In the rows, 128 means zero.
Rows with their classes
[136 134  79 139 124 197 107 130 136 115  95 115  92 126 140 146 114  52
 140 132 102 243 148  77 122  63 105 108 109 135 185 102  90 104 100 152
  68 104 127 141 167 130 153 118 160 126 172 138 143  94 117 106  36 102
 137 112 126 134  70 143 122 122 137 111 123 106 163 117 109 123  92 155
 102 121 117 138 142 121 134 111 130 124 131 115 100 131 119 129 121 131
 116  71 145 135 109 139 106 113 110 108 107 139 103 130 126 131 109  75
 165 154 174  98  86 104 198 141 138 131  99 124 124 145 166 132 163 151
 157 153 122 117 126 142 124 124 159]
(93)
[149 144 126  97 142 201  94 104 128 113 123 128  83 112 223 151 104  99
 116 143 147 251 105 127  96 213  79 129 120 115 158  86 137 118 161 145
 102 105 131  91 168 107 142 118  49 143 168 117 146 157 136 116 146  87
 134 137 152 169 106 120 110 140 131 122 167 111  98 118 168 132 132 150
 132  97 108 154  91 141 123  96  86 121 219 158  69 120  64 152 134 126
 163 138 124 185 136 114 128 123 107  66 133 133 101 126  83  88 128 127
 131 177  98  94  33  99 138 135  99 119 132 120 148 106 148 141  72 161
 164 128 113 116 129 105 122 102 173]
(100)
[142 145 103 138 104 161  74 121 130 134  81 122 103 120 158 145  98   5
 128 119  88 251 160  80 100  72 104 117 110 123 197 105 101  98  85 150
  45 106 122 136 174 178 145 114 185 115 135 150 108  99 127 108   5  93
 124 122 125 171  87 159 116 105 133 104 130  91 139  90 108 113  96 158
  97 162 108 128 153 124 134 143 132 110 129 110  96 127 121 132 130 128
  82  92 139 118 107 129 131 131  85 125 101 105  98 129 121 146 101  73
 190 133 182 117  60 103 221 137 121 139 104 126 117 147 166 136 174 182
 128 148 121 117 119 135 144 112 162]
(93)
[100 126  87 133 123 193  90 120 128 106  99 127  97 122 118 167 134   6
 129 127 100 246 147  96 125  56 114 122 118 139 188 116 103 103 103 134
  73 138 127 162 150 149 142 122 184 116 134 137 134  65 116  98  63 100
 136  87 129 128  36 130 117 108 125 116 138  98 196 158 142 111 100 168
 117 112 115 131 159 116 138 109 130 130 139 114 115 138 148 124 101 122
 123  89 149 104 108 136 112 124  78 146 107 113  85 109 136 140 112  83
 170 148 181 100 103 125 196 133 148 120 100 130 136 145 157 138 175 161
 128 141  91 123 132 140 152 114 159]
(93)
[123  93 141 144 154 145 162 115 127 144 101 111 175 162  98 129 162 213
 138 150 130 113 133 127 156  39 104 120  56 100  97 107  63 126 130 143
 159 115 140 100 189  53 209 129 132 143 210 132 128 116 127 153  24 165
  89  95 128 113 203 159 162 167 134 151  68 122 206 113  99 114 110  20
 120 164 148 148 130 140 122 251 107  70 192 115 108 112 139 109 164 130
 138 143 137 109 118 132 161 133 131  57  68 139 156 148 126 125 118 131
 127 136 186  99 126 118 106 132 138 139 126 133  98 124  96  74  94  97
 149 146 138 131 181 124  87 119 119]
(98)
[149 138  96 137 123 166  66 132 127 130  82 119  90 115 187 135  88   5
 127 115  94 251 161  62  81  79  96 109 123 126 193 122 100  94  72 150
  50  81 108 162 160 188 141 113 175 118 128 132 117 113 120 122  28  86
 124 120 127 141  43 144 121 104 130  95 140 102 121  92 102 123 107 168
  96 154  96 138 144 104 147 133 138 129 157 105  95 133 129 143 124 129
  89  78 140 125 100 138 131 111  84 122 125 112  74 127 118 156  92  68
 171 144 157 142  73  92 213 157 127 146 113 127 121 145 163 159 175 164
 139 155 120 115  89 147 148 111 172]
(93)
[133 138  82 130 121 189  76 121 131 122 100 136  92 106 139 145 116   5
 126 120  97 251 146  72 107  60 119 130 143 122 189 113 128 105  96 124
  60 137 124 152 159 211 151 122 175 113 121 138 136  85 122 106  87  80
 139 115 128 130  44 149 126  85 131 112 134  88 190 131  92 120  80 186
 112 134 109 137 157 111 144  92 140 134 160  95  90 127 135 142  67 130
 103  87 149 110 115 135 103 122  95 159 115 114  75  82 119 136 108  82
 167 153 178 113  70 125 218 125 132 127 105 124 124 149 161 152 178 171
  95 148  93 117 115 121 143 111 164]
(93)
[137 149  87 134 122 202  91 111 123 114  97 125  89 118 163 138 108  32
 133 129 114 236 138  75 101 102 104 123 111 115 170 103  95 102  97 144
  78 101 134 145 161 150 147 115 146 125 169 126 135  99 132 107  58  92
 140 124 127 144  58 139 130 112 134 107 127  98 135  90 118 129 102 166
 115 130 118 142 140 115 133  93 137 125 140 114  79 118 113 139 108 136
 132  83 142 146 106 135 103 123 106 128 123 113  86 113 108 136 112  80
 159 157 145 109  75 106 198 134 115 130 109 123 125 132 174 145 164 160
 141 131 112 116 116 133 135 119 165]
(93)
[109 118 113 122 148 183 156 101 118 129 106 122 147 124 107 115 112 113
 140 118 173  12 142  80 125  88 137 132 128 126  97 156 119 118  99 117
 169 116 116 132 134 105 133 134 145 128  89 123 129  96 127 125  98 145
 125 106 122 119 125 140 141 148 127 143 118 125 154 142  89 131  80  96
 143 129 114 128 150 123 127 100 137 129 115 104  58 121 140 123 140 126
 141 119 136 108 152 131 128 143 168 120 156 111 135  90 135 127 124 136
 140 152 124 115 141 149  98 123 130 137 133 131 132 115 124 138 141  78
  94 129 119 132 101 114 132 142 109]
(103)
[143 136  99 125 131 224 100  93 125 103  90 127  90 104 178 144 103   5
 128 127 119 233 134  63 102 111  85 123 119 119 159 114 119 103 118 145
  86  90 118 144 154 148 106 111 147 121 105 139 121  92 119  98  77  93
 193 122 116 146  54 131 113 129 130 114 168 111  80 147 130 126  82 146
 117 117 100 132 116 124 136 109 133 145 160 118  77 124 100 145 145 126
 134  92 141 137 110 130 124 129 100 114 136 101  76 124 105 128 121  84
 167 155 138 103  71 110 166 140 122 133  81 123 127 130 162 155 129 138
 143 140 108 113 108 152 153 113 161]
(93)
[120 132 112 104 147 241 101  68 121  80 102 132  93  84 185 144 140   5
 125 129 158 156 115  87  97 169  77 148 121 113 117 110 141 113 129 140
 129  94 136 121 137 149  81 116  72 121  93 120 123  88 130  96 115  92
 136 136 138 167  51 130 117 132 128 122 179 116  55 156 168 124  81 152
 147 101 107 135 104 142 141  95 132 142 153 129  44 113  91 164 177 132
 189 122 128 167 109 126 126 138 140 122 146 105  88 128  88 119 143 121
 157 143 112  80  88 126 123 127 112 126 140 129 144 111 137 150 104 131
 151 112  96 121 110 129 151 103 155]
(100)
[154 163  80 131 121 187  71 124 126  82  97 120  64 115 224 152  98  29
 128 127 102 251 139 108  90 150  77 115 125 115 201  91  94  98 105 149
  51  92 130 146 156 172 132 121 120 125 168 126 144 138 133 106  65  78
 146 129 127 157  46 137 113 111 132  97 155 102  79  76 163 118 126 203
 108 105 120 153 114 116 133  91 126 127 158 125 101 120  89 160 124 128
 132  80 130 180 104 131 124 110  73  98 132 130  78 134  88 116 120  79
 166 157 130 107  40  88 209 151 113 128 112 118 144 148 177 152 168 188
 188 142 116 108 115 137 133 100 173]
(93)
[130 126  81 114 143 126 183 134 136 126 114 122 129 137 115 133 103 197
 141 137 143 120 123  80 154  98 144 116 127 146 103 149 140 123 155 120
 137 141 116 121 135  73 132 140 116 124 101 132 131 127 120 129 165 129
 137 120 129 105 164 123 133 130 124 147 143 124 193 184  77 133 103  93
 119  92 122 125 134 113 128  56 127 162  98 116 117 136 126 110 111 121
 103 125 142 107 140 115 102 143 137  90 144 128 148  97 169  91 113 147
 117 151 116 119 158 135  98 123 141 125  90 120 115 135 149 131 107  91
 129 149 142 133 146 147 113 148 109]
(103)
[114 134 102 119 139 197 163 119 115 118 103 117 132 137 103 139 134 187
 134 127 168  67 113 117 152  67 159 112 111 134 127 150 120 128 148 117
 172 149 125 122 163  66 161 131 129 135 122 127 145  97 128 119 106 149
 135  96 124 106 127 142 128 157 138 147  97 116 226 160  89 107  53  99
 128 106 136 127 160 122 114  99 119 124 105  97  86 130 136 111 123 133
 147  98 137 109 118 129 103 137 146 108 115 136 160  78 147  99 122 144
 132 175 143  99 124 153 113 113 136 135 124 133 119 127 130 111 139 100
 114 147 134 108 128 103 103 145 113]
(103)
[151 147 102 111 131 172  77 154 129 125  95 116  92 114 229 158  83  33
 126 124 126 251 130 106  90 124 102 108 115 116 206 110 105 110  99 147
 102 108  81 160 165 166 142 119 140 120 100 125 143 135 117 130  69 111
 136 118 124 134  61 141  92 128 146 116 148 121 163 120 115 105 117 156
 100 101  79 133 136 106 122 157 127 125 154 102 101 146 116 157 137 120
 112  96 136 118 107 130 144 134  79  80 122 120  98 112 113 127 103 107
 174 150 117 141  58 101 162 149 123 124 134 116 146 128 158 149 162 144
 174 161 121 113 104 144 150 115 166]
(93)
[118 108 207 146 127  98 130 128 134 126 156 148 188 136  78 167 196 169
 118 146 133 132 107 219 163 154 128 130 102 136 122 123 169 161 173 145
 178 163 118 111 134  99 141 122  89 132 116 134 108 141 102 146 216 158
 103 134 146 108 159 130 103 152 135 167 163 138 162 242 156 104 121  92
 152 155 152 111 125 159 125 245 112 108 204 195 196 131 120 103 152 123
 134 197 110 116 140 116 167 144 118 129  88 132 132 137 128 129 134 165
 126 131 115 129 126 135  96 107 134 124 140 137 137 117  62  86  38 110
 105 119 123 135 152 113 123 125 121]
(92)
[131 152 105  96 114 195  72 115 126 109 119 135  82  87 243 161 111  44
 111 114 165 251 110 120  78 199  96 156 135 105 145 104 120 106 149 132
  97 155 144 100 152 160 119 119 129 116 117 104 164 126 141  99 101  85
 146 139 132 162  71 126 118 117 148 117 156 111 143  81 150 106 110 145
 129  74 106 140 116 126 120 114 129 130 143 120  71 128  80 154 119 136
 164 129 124 140 118 116 120 138 116  79 120 128 124 112  74  89 131 146
 162 155 112  89  48 128 125 126 111 125 129 121 164 101 160 142 136 180
 133 136 110 134 144 118 143 106 150]
(100)
[124 135  87 118 149 211 103 108 131 114 110 131  82  99 205 133 113  21
 128 128 146 251 132  63  86 129  91 152 124 109 101 105 102 115 125 125
  81 121 131 123 145 162 121 118 145 115 149 116 157  92 137 119  86  99
 144 126 127 159  74 115 143 121 133 109 133 108 156  94 118 135 112 121
 129  90 110 148 111 129 138 110 134 118 177 114  43 129 112 147 114 126
 168 104 135 131 122 121 121 129 133  96 127 122 103 114  78 109 122 110
 148 145 133  93  95 132 113 133 130 120 127 120 138 114 141 161 135 152
 132 136  96 120 133 148 145 107 157]
(100)
[114 127 116 112 130 165 150 119 130 137 118 131 141 107 102 147 121 120
 120 123 153  70 129 103 137  98 151 128 143 143 124 161 170 117 149 122
 153 148 114 141 133 101 121 131 131 122  57 135 127 118 116 115 163 127
 146 117 130 105 118 129 102 131 131 145 145 124 186 206  84 117  81 114
 138 104 107 105 152 128 127  75 139 157 102 118 104 141 137 117 122 125
 136 123 126 102 129 130 122 150 152 139 130 109 138  80 159 111 126 157
 139 157 115 118 129 157 111 127 132 130 119 132 128 130 138 134 125  96
  93 140 126 132 120 130 131 144 115]
(103)
[102 114  91 108 161 200 166 121 129 120  96 146 136 113 128 151 115 112
 129 131 183 135 109  67 138  79 142 135 117 139  84 155 144 118 161 110
 164 150  87 132 137  85 141 130 142 120  70 130 150  92 117 120 153 138
 135 111 129 105 114 125 111 151 138 155 134 127 234 221  61 123  74  60
 131  70 118 122 142 117 124 120 134 141 153 114  68 149 138 117 119 134
 149 117 136  79 134 128 118 158 164  83 133 116 125  82 142 105 120 163
 142 162 112  94 141 160  59 120 153 127 134 125 131 114 123 133 159  70
 110 144 111 132 153 147 147 135 111]
(103)
